Below are the code and all the weights of a small trained network. Each question names an input and a class and asks about switching units off, where a switched-off unit gives its printed mean instead of its output.

import numpy as np


def w(rows, s, z=0):
    codes = np.array(rows[::2]) - 128.0
    scale = np.full(codes.shape[1], s)
    scale[-1] = z or s
    return codes * scale


def norm(h):
    return h / np.sqrt((h * h).mean(-1, keepdims=True) + 1e-5)


def f(y):
    return y / 2 * (1 + np.tanh(0.7978845608 * (y + 0.044715 * y**3)))


def log_softmax(a):
    a = a - a.max(-1, keepdims=True)
    return a - np.log(np.exp(a).sum(-1, keepdims=True))


def net(x, mask):
    res = np.array(x, float).reshape(1, 8) / 4 @ E
    u = 0
    for l in range(3):
        y = f(norm(res) @ A[l][:, :-1].T + A[l][:, -1])
        res = res + np.where(mask[u : u + 15], y, B[l][:, -1]) @ B[l][:, :-1]
        u += 15
    return log_softmax(norm(res)[-1] @ U[:, :-1].T + U[:, -1])


A, B = {}, {}
E = w([
[126,127,127,128,131,127],'x0',
[125,129,128,127,132,130],'x1',
[175,239,147,175,132,79],'x2',
[174,170,114,10,68,135],'x3',
[165,156,19,143,139,158],'x4',
[128,128,129,128,129,128],'x5',
[127,128,128,127,127,129],'x6',
[127,128,128,127,129,129],'x7',
],0.011)
A[0] = w([
[115,85,125,160,151,151,129],'L0N0',
[154,145,143,188,137,117,66],'L0N1',
[138,118,101,163,125,140,79],'L0N2',
[148,141,3,155,132,147,245],'L0N3',
[132,157,114,58,129,117,180],'L0N4',
[158,181,141,112,108,126,2],'L0N5',
[119,145,128,192,132,142,73],'L0N6',
[148,105,128,80,132,148,86],'L0N7',
[126,77,116,157,120,134,100],'L0N8',
[131,107,114,79,101,126,73],'L0N9',
[129,208,140,147,137,119,221],'L0N10',
[112,138,136,145,77,135,82],'L0N11',
[145,139,167,82,117,131,38],'L0N12',
[126,114,135,122,154,106,86],'L0N13',
[120,106,151,163,117,119,138],'L0N14',
],0.018,0.0036)
B[0] = w([
[165,56,111,123,84,55,178],'L0N0',
[106,160,156,126,170,196,167],'L0N1',
[94,134,143,106,132,76,143],'L0N2',
[104,143,4,91,186,115,249],'L0N3',
[98,142,145,87,11,171,198],'L0N4',
[184,65,113,109,100,58,167],'L0N5',
[68,173,159,110,158,142,163],'L0N6',
[102,147,152,143,149,185,162],'L0N7',
[128,68,108,149,93,69,161],'L0N8',
[85,160,146,154,157,187,168],'L0N9',
[138,178,164,214,92,88,207],'L0N10',
[156,112,130,105,164,114,126],'L0N11',
[84,132,129,75,203,28,163],'L0N12',
[150,113,122,120,136,157,130],'L0N13',
[189,90,100,135,131,206,160],'L0N14',
],0.021,0.012)
A[1] = w([
[148,133,205,180,155,161,5],'L1N0',
[113,77,198,153,77,137,117],'L1N1',
[238,168,101,63,119,68,133],'L1N2',
[214,173,55,150,52,222,55],'L1N3',
[153,143,245,149,70,189,80],'L1N4',
[186,101,113,114,79,143,142],'L1N5',
[131,134,160,177,114,129,72],'L1N6',
[199,63,98,109,150,90,78],'L1N7',
[75,144,144,58,190,221,63],'L1N8',
[118,209,135,126,105,133,136],'L1N9',
[163,61,202,210,158,143,94],'L1N10',
[166,144,200,171,121,138,47],'L1N11',
[132,176,159,190,251,173,124],'L1N12',
[178,158,93,133,92,155,97],'L1N13',
[158,171,97,122,144,113,123],'L1N14',
],0.015,0.0035)
B[1] = w([
[15,116,131,67,100,159,183],'L1N0',
[186,166,192,111,113,122,229],'L1N1',
[73,109,173,143,64,68,231],'L1N2',
[84,121,89,140,25,136,188],'L1N3',
[89,149,203,29,202,63,230],'L1N4',
[168,146,126,186,150,147,176],'L1N5',
[116,113,115,88,126,163,155],'L1N6',
[84,90,153,148,184,172,228],'L1N7',
[215,122,128,77,148,198,254],'L1N8',
[150,42,124,218,122,135,243],'L1N9',
[51,141,160,143,77,201,254],'L1N10',
[72,122,118,43,136,152,181],'L1N11',
[126,250,122,182,192,145,241],'L1N12',
[102,113,132,155,78,134,149],'L1N13',
[139,101,169,171,94,134,183],'L1N14',
],0.025,0.0058)
A[2] = w([
[146,43,56,87,145,171,26],'L2N0',
[168,149,131,112,79,61,130],'L2N1',
[162,156,147,158,156,250,103],'L2N2',
[213,137,108,35,108,206,90],'L2N3',
[147,106,171,152,128,156,55],'L2N4',
[157,189,57,189,114,144,153],'L2N5',
[169,135,91,182,228,79,100],'L2N6',
[134,154,146,98,190,131,132],'L2N7',
[133,150,117,36,212,102,152],'L2N8',
[83,77,136,46,110,172,133],'L2N9',
[212,121,202,50,129,62,98],'L2N10',
[171,92,185,138,126,159,74],'L2N11',
[147,168,201,174,111,108,115],'L2N12',
[95,137,97,158,141,157,43],'L2N13',
[132,149,46,122,108,88,5],'L2N14',
],0.017,0.0026)
B[2] = w([
[66,164,92,4,133,156,220],'L2N0',
[52,94,116,125,119,101,179],'L2N1',
[108,50,110,112,99,57,254],'L2N2',
[171,246,128,147,83,176,232],'L2N3',
[138,90,162,149,140,165,162],'L2N4',
[207,155,186,207,132,79,189],'L2N5',
[138,148,31,117,213,82,177],'L2N6',
[132,112,177,153,61,146,180],'L2N7',
[119,51,207,193,66,173,214],'L2N8',
[214,166,39,228,168,116,242],'L2N9',
[217,129,195,44,206,31,213],'L2N10',
[158,96,175,171,159,162,185],'L2N11',
[128,95,37,42,164,168,194],'L2N12',
[172,140,149,94,145,104,160],'L2N13',
[131,91,238,136,83,182,186],'L2N14',
],0.024,0.0088)
U = w([
[134,1,181,191,149,194,88],'0',
[68,67,32,63,189,125,148],'1',
[23,196,227,109,159,180,152],'2',
[139,210,98,229,201,80,59],'3',
[248,155,239,96,119,166,162],'4',
[168,216,50,88,68,219,31],'5',
[126,111,199,20,131,15,130],'6',
[97,118,119,186,10,72,250],'7',
],0.015,0.0012)

Each question gives the input, the list of numbers given to net, and the class t.
The units are the neurons (one row each of A and B). Each row of codes is followed by its name. A weight is (code - 128) times the scale printed after its matrix; where a second scale follows, it is the last column's (A, B and U).
mask holds one flag per neuron, layer by layer. A switched-off neuron (its flag False) gives its mean, the last column of its row in B, instead of its output. The means were averaged over made-up inputs and are rounded, as every weight is.
A unit's drop is (log p(t) with every unit on - log p(t) with that unit switched off) / (log p(t) with every unit on - log p(t) with every unit switched off).
unit that matters most: the unit with the biggest drop
top k neurons: the k neurons with the biggest drops, biggest first
k most important neurons of layer l: the k neurons of layer l with the biggest drops, biggest first
drop when u is switched off: that unit's drop, to one decimal
input [-4,0,-2,0,1,-4,4,-3], class 1: top 3 neurons -> [L0N8, L0N0, L0N4]
input [-1,2,-2,7,1,-8,6,-7], class 5: unit that matters most -> L0N4
input [-6,-5,-6,0,-8,2,0,-4], class 0: top 4 neurons -> [L0N4, L0N3, L0N10, L0N6]
input [4,7,1,8,-1,-7,-5,-7], class 6: 3 most important neurons of layer 0 -> [L0N3, L0N5, L0N1]
input [4,6,-8,8,0,-3,-2,-5], class 4: 4 most important neurons of layer 1 -> [L1N4, L1N8, L1N10, L1N0]
input [6,-1,1,-1,5,7,7,-4], class 3: 2 most important neurons of layer 2 -> [L2N5, L2N6]
input [-2,-7,5,0,-3,-1,4,6], class 2: top 2 neurons -> [L0N3, L0N1]
input [4,8,-2,0,-8,5,5,8], class 0: top 4 neurons -> [L0N4, L0N10, L0N6, L0N3]
input [4,-1,7,0,2,-3,3,5], class 3: top 2 neurons -> [L0N1, L0N4]
input [-6,-4,4,1,-1,-3,-7,-2], class 6: top 2 neurons -> [L0N3, L0N5]
input [7,5,6,3,0,4,1,0], class 6: top 3 neurons -> [L0N3, L0N10, L2N10]
input [3,4,-5,1,-2,-1,-7,-8], class 4: top 2 neurons -> [L0N3, L0N10]
input [-8,-6,0,1,2,-4,5,8], class 5: top 3 neurons -> [L0N3, L0N0, L0N10]
input [-8,-4,3,1,-6,5,-5,0], class 6: top neuron -> [L0N3]
input [0,-7,7,-1,0,-4,0,3], class 2: top 2 neurons -> [L0N3, L0N10]
input [3,-3,2,1,0,-3,-7,8], class 6: 2 most important neurons of layer 0 -> [L0N3, L0N10]
input [8,-3,4,-5,0,8,-4,-6], class 2: top 2 neurons -> [L0N3, L1N0]
input [2,1,-7,5,1,3,7,6], class 5: 2 most important neurons of layer 0 -> [L0N10, L0N4]
input [-7,5,-1,0,-1,8,4,7], class 0: drop when L0N4 is switched off -> 2.0
input [-8,7,0,-4,-7,6,-7,1], class 0: drop when L0N10 is switched off -> 2.4
input [-6,5,-7,3,1,-4,-5,-6], class 5: drop when L2N3 is switched off -> 0.1
